Here is a tiny trained network, its code and every weight. The questions are about switching its units off for an input and a class, where a switched-off unit gives its printed mean instead of its output.

import numpy as np


def w(rows, s, z=0):
    codes = np.array(rows[::2]) - 128.0
    scale = np.full(codes.shape[1], s)
    scale[-1] = z or s
    return codes * scale


def f(y):
    return np.maximum(y, 0)


def log_softmax(a):
    a = a - a.max(-1, keepdims=True)
    return a - np.log(np.exp(a).sum(-1, keepdims=True))


def net(x, mask):
    res = np.array(x, float).reshape(1, 5) / 4 @ E
    y = f(res @ A[0][:, :-1].T + A[0][:, -1])
    res = res + np.where(mask, y, B[0][:, -1]) @ B[0][:, :-1]
    return log_softmax(res[-1] @ U[:, :-1].T + U[:, -1])


A, B = {}, {}
E = w([
[69,7,209,80,74,231,93,131],'x0',
[124,123,116,139,114,128,122,130],'x1',
[35,211,68,108,180,201,86,215],'x2',
[208,100,75,193,235,225,109,104],'x3',
[100,109,214,196,213,43,34,137],'x4',
],0.011)
A[0] = w([
[189,21,178,161,70,109,151,90,82],'n0',
[51,131,220,66,78,74,135,199,99],'n1',
[146,129,85,66,54,211,213,73,133],'n2',
[100,137,162,166,169,82,69,148,108],'n3',
[63,156,141,162,159,144,133,179,42],'n4',
[26,171,80,88,171,190,40,241,93],'n5',
[51,5,193,72,90,217,46,78,19],'n6',
[121,61,211,178,153,90,34,157,105],'n7',
[132,99,130,156,199,185,134,121,89],'n8',
[79,131,211,193,187,86,48,124,90],'n9',
[122,45,147,72,110,174,87,123,3],'n10',
[221,62,98,222,232,215,127,144,2],'n11',
[208,64,162,159,96,54,161,47,47],'n12',
[224,175,56,157,130,50,140,196,161],'n13',
[92,157,123,92,86,12,158,155,2],'n14',
],0.011,0.0034)
B[0] = w([
[173,149,210,80,105,168,51,103,227],'n0',
[98,54,116,168,73,89,107,94,223],'n1',
[134,102,105,126,60,193,192,214,235],'n2',
[133,135,128,116,120,167,192,154,190],'n3',
[133,139,147,123,170,143,93,78,164],'n4',
[219,141,157,71,84,167,41,61,231],'n5',
[103,228,104,210,201,81,165,110,251],'n6',
[143,77,132,79,112,164,191,205,213],'n7',
[158,102,162,166,92,108,148,115,175],'n8',
[117,134,89,91,113,180,180,212,217],'n9',
[85,194,37,102,206,92,142,119,189],'n10',
[69,11,123,146,109,51,132,80,228],'n11',
[150,192,146,51,123,158,86,67,234],'n12',
[121,183,73,111,197,113,145,148,229],'n13',
[65,75,122,148,121,69,121,97,207],'n14',
],0.012,0.02)
U = w([
[155,123,84,118,73,220,210,217,159],'0',
[179,169,155,84,135,179,39,58,40],'1',
[142,248,54,184,228,46,161,115,254],'2',
[90,32,117,191,80,56,124,67,41],'3',
],0.014,0.0045)

Each question gives the input, the list of numbers given to net, and the class t.
The units are the neurons (one row each of A and B). Each row of codes is followed by its name. A weight is (code - 128) times the scale printed after its matrix; where a second scale follows, it is the last column's (A, B and U).
mask holds one flag per neuron, in row order. A switched-off neuron (its flag False) gives its mean, the last column of its row in B, instead of its output. The means were averaged over made-up inputs and are rounded, as every weight is.
A unit's drop is (log p(t) with every unit on - log p(t) with that unit switched off) / (log p(t) with every unit on - log p(t) with every unit switched off).
The circuit of an input: a set's keep is (log p(t) with only the set's units on - log p(t) with every unit switched off) / (log p(t) with every unit on - log p(t) with every unit switched off). Starting from the 12 units with the biggest drops (on a tie, the unit counted first), units are removed one at a time, each time the one whose removal leaves the highest keep (on an exact tie, the one counted first), for as long as the keep stays at least 0.8.
units of the circuit, in order: the units of the circuit, biggest drop first
k most important neurons: the k neurons with the biggest drops, biggest first
drop of u: that unit's drop, to one decimal
input [3,-5,-1,-5,1], class 3: units of the circuit, in order => [n1]
input [8,-6,6,7,-2], class 2: 2 most important neurons => [n6; n10]
input [-1,0,0,-6,6], class 0: 4 most important neurons => [n9; n11; n7; n3]
input [-3,7,8,-5,6], class 1: 3 most important neurons => [n5; n2; n4]
input [-2,-1,-6,-8,-4], class 3: 2 most important neurons => [n14; n1]
input [7,-3,6,3,1], class 2: 3 most important neurons => [n6; n10; n0]
input [4,-2,4,-1,1], class 1: 2 most important neurons => [n5; n13]
input [1,-7,-4,-1,5], class 0: 3 most important neurons => [n7; n9; n5]
input [-8,5,1,-1,8], class 0: 4 most important neurons => [n9; n6; n3; n7]
input [7,-1,-6,0,-5], class 2: 2 most important neurons => [n6; n10]
input [-5,0,4,-6,6], class 0: 3 most important neurons => [n9; n11; n3]
input [3,-3,-5,-4,2], class 1: 3 most important neurons => [n0; n11; n12]
input [1,6,-8,-7,-7], class 1: 3 most important neurons => [n0; n12; n9]
input [-2,5,7,5,0], class 1: units of the circuit, in order => [n5]
input [4,3,8,-5,-7], class 1: drop of n11 => 0.0
input [-3,-7,5,2,-4], class 1: drop of n9 => 0.5
input [-7,2,6,3,8], class 0: drop of n6 => 0.1
